Here is a tiny trained network, its code and every weight. The questions are about switching its units off for an input and a target symbol, where a switched-off unit gives its printed mean instead of its output.

import numpy as np


def w(rows, s, z=0):
    codes = np.array(rows[::2]) - 128.0
    scale = np.full(codes.shape[1], s)
    scale[-1] = z or s
    return codes * scale


def softmax(a):
    e = np.exp(a - a.max(-1, keepdims=True))
    return e / e.sum(-1, keepdims=True)


def log_softmax(a):
    a = a - a.max(-1, keepdims=True)
    return a - np.log(np.exp(a).sum(-1, keepdims=True))


def net(x, mask):
    ids = ['αβημπτ'.index(c) for c in x.split()]
    T = len(ids)
    res = E[ids] + P[:T]
    u = 0
    for l in range(3):
        r = res
        for j in range(3):
            rows = slice(2 * j, 2 * j + 2)
            q, k, v = (r @ M[l][rows].T for M in (Q, K, V))
            z = softmax(np.where(np.tri(T) > 0, q @ k.T / 2**0.5, -1e9)) @ v
            o = O[l][rows]
            res = res + np.where(mask[u + j], z, o[:, -1]) @ o[:, :-1]
        u += 3
    return log_softmax(res[-1] @ U[:, :-1].T + U[:, -1])


Q, K, V, O = {}, {}, {}, {}
E = w([
[184,167,151,107,234],'α',
[110,236,194,101,2],'β',
[205,185,49,101,109],'η',
[132,180,247,102,241],'μ',
[213,55,192,189,86],'π',
[187,213,23,180,142],'τ',
],0.0061)
P = w([
[232,201,133,89,143],'0',
[202,155,154,62,140],'1',
[190,149,157,71,131],'2',
[179,143,156,85,127],'3',
[164,142,156,103,126],'4',
[153,138,152,121,124],'5',
[139,136,150,139,122],'6',
[123,134,146,157,121],'7',
[112,133,144,176,119],'8',
[98,128,141,194,121],'9',
[86,128,137,217,121],'10',
[73,128,136,232,118],'11',
[70,126,128,254,116],'12',
],0.0051)
Q[0] = w([
[116,63,31,84,124],'0.h1',
[91,70,77,180,110],'0.h1',
[41,6,93,33,122],'0.h2',
[80,108,119,171,118],'0.h2',
[178,120,156,113,127],'0.h3',
[161,80,146,196,78],'0.h3',
],0.02)
K[0] = w([
[211,164,126,54,174],'0.h1',
[146,125,150,86,202],'0.h1',
[254,194,153,35,134],'0.h2',
[116,163,111,56,134],'0.h2',
[96,135,132,165,144],'0.h3',
[48,78,93,113,127],'0.h3',
],0.022)
V[0] = w([
[119,133,116,136,85],'0.h1',
[148,99,109,109,141],'0.h1',
[117,200,147,74,185],'0.h2',
[112,63,165,184,111],'0.h2',
[68,78,108,132,131],'0.h3',
[93,73,93,10,110],'0.h3',
],0.012)
O[0] = w([
[61,115,160,113,123,120],'0.h1',
[158,133,65,124,87,119],'0.h1',
[203,241,182,238,129,118],'0.h2',
[7,54,99,85,180,154],'0.h2',
[26,197,124,203,139,4],'0.h3',
[194,239,70,254,94,28],'0.h3',
],0.005)
Q[1] = w([
[82,240,76,92,162],'1.h1',
[91,155,245,75,156],'1.h1',
[222,75,99,113,193],'1.h2',
[142,117,150,113,43],'1.h2',
[101,149,205,36,252],'1.h3',
[158,35,214,105,147],'1.h3',
],0.034)
K[1] = w([
[216,170,172,195,120],'1.h1',
[98,111,228,166,111],'1.h1',
[135,94,62,182,170],'1.h2',
[180,88,130,100,74],'1.h2',
[128,136,137,252,118],'1.h3',
[39,111,84,103,142],'1.h3',
],0.039)
V[1] = w([
[114,77,253,133,128],'1.h1',
[157,91,92,151,237],'1.h1',
[93,173,117,93,69],'1.h2',
[140,88,166,126,80],'1.h2',
[120,223,44,84,142],'1.h3',
[185,64,54,173,90],'1.h3',
],0.021)
O[1] = w([
[207,1,94,38,68,253],'1.h1',
[199,116,199,238,106,147],'1.h1',
[144,66,217,139,111,72],'1.h2',
[99,190,192,121,148,181],'1.h2',
[45,3,46,200,113,25],'1.h3',
[62,145,211,69,248,121],'1.h3',
],0.0096,0.012)
Q[2] = w([
[139,141,86,142,200],'2.h1',
[49,157,180,151,61],'2.h1',
[158,70,101,223,213],'2.h2',
[217,132,252,148,159],'2.h2',
[75,77,112,122,100],'2.h3',
[194,14,189,128,211],'2.h3',
],0.015)
K[2] = w([
[144,142,184,148,91],'2.h1',
[49,109,62,165,172],'2.h1',
[151,43,194,181,152],'2.h2',
[192,186,229,109,111],'2.h2',
[136,121,68,76,131],'2.h3',
[255,199,186,121,152],'2.h3',
],0.017)
V[2] = w([
[136,42,35,88,209],'2.h1',
[255,114,46,19,212],'2.h1',
[128,127,161,63,87],'2.h2',
[162,35,181,92,92],'2.h2',
[160,67,134,62,150],'2.h3',
[52,83,87,118,101],'2.h3',
],0.0086)
O[2] = w([
[183,149,153,213,185,118],'2.h1',
[93,129,255,221,70,252],'2.h1',
[126,134,59,130,130,191],'2.h2',
[92,104,67,66,145,185],'2.h2',
[141,172,78,92,210,184],'2.h3',
[50,133,168,90,74,70],'2.h3',
],0.0068,0.043)
U = w([
[72,191,155,232,148,174],'α',
[51,173,96,91,67,254],'β',
[107,133,71,120,159,168],'η',
[193,93,74,122,72,70],'μ',
[160,136,181,61,166,40],'π',
[74,3,161,127,183,103],'τ',
],0.0057,0.0063)

Each question gives the input, a string of symbols that net reads in full, and the target symbol t.
The units are the heads (2 rows each of Q, K, V and O). Each row of codes is followed by its name. A weight is (code - 128) times the scale printed after its matrix; where a second scale follows, it is the last column's (O and U).
mask holds one flag per head, layer by layer. A switched-off head (its flag False) gives its mean, the last column of its rows in O, instead of its output. The means were averaged over made-up inputs and are rounded, as every weight is.
A unit's drop is (log p(t) with every unit on - log p(t) with that unit switched off) / (log p(t) with every unit on - log p(t) with every unit switched off).
The circuit of an input: a set's keep is (log p(t) with only the set's units on - log p(t) with every unit switched off) / (log p(t) with every unit on - log p(t) with every unit switched off). Starting from all 9 units, units are removed one at a time, each time the one whose removal leaves the highest keep (on an exact tie, the one counted first), for as long as the keep stays at least 0.8.
units of the circuit, in order: the units of the circuit, biggest drop first
unit that matters most: the unit with the biggest drop
which heads matter: for each layer, one digit per head in row order, 1 if its drop is at least 0.15 and else 0, layers parted by /
drop when u is switched off: that unit's drop, to one decimal
input α β π π π μ π α π π π β, target π: which heads matter	001 / 111 / 000
input π π π η β τ, target α: which heads matter	000 / 110 / 000
input α β π τ α α π τ μ β β π τ, target η: units of the circuit, in order	2.h1, 1.h1
input π π β μ μ μ π α μ π μ μ β, target μ: which heads matter	000 / 011 / 000
input α η α α α, target α: units of the circuit, in order	1.h1
input π π η π μ π π π η α τ π τ, target β: which heads matter	101 / 101 / 101
input τ μ π π β β β π τ η, target α: which heads matter	100 / 110 / 000
input τ τ μ μ α π π μ π τ α π, target τ: units of the circuit, in order	1.h3, 0.h3, 0.h2
input τ π π π μ α τ, target β: units of the circuit, in order	2.h1, 1.h1, 2.h3
input β β α, target β: units of the circuit, in order	1.h1, 2.h3
input β μ τ η π μ α α, target μ: which heads matter	010 / 110 / 000
input π μ β, target β: which heads matter	101 / 101 / 001
input π μ α π η α μ α μ π μ β β, target β: units of the circuit, in order	1.h1, 2.h3, 0.h1
input π β π π μ η π, target μ: which heads matter	010 / 101 / 000
input π η τ η μ α η α η, target η: unit that matters most	2.h1
input μ β π μ α β β α, target β: units of the circuit, in order	1.h1, 0.h1, 1.h3, 2.h3
input β α β, target α: units of the circuit, in order	2.h1, 1.h2, 1.h1, 2.h2
input α π π β τ π β π, target β: which heads matter	000 / 101 / 001
input μ μ β α β μ π π, target π: which heads matter	010 / 001 / 000
input μ β μ, target μ: which heads matter	000 / 001 / 000
input μ μ π α π, target α: unit that matters most	1.h1
input α α π π π τ π, target τ: drop when 1.h3 is switched off	0.8
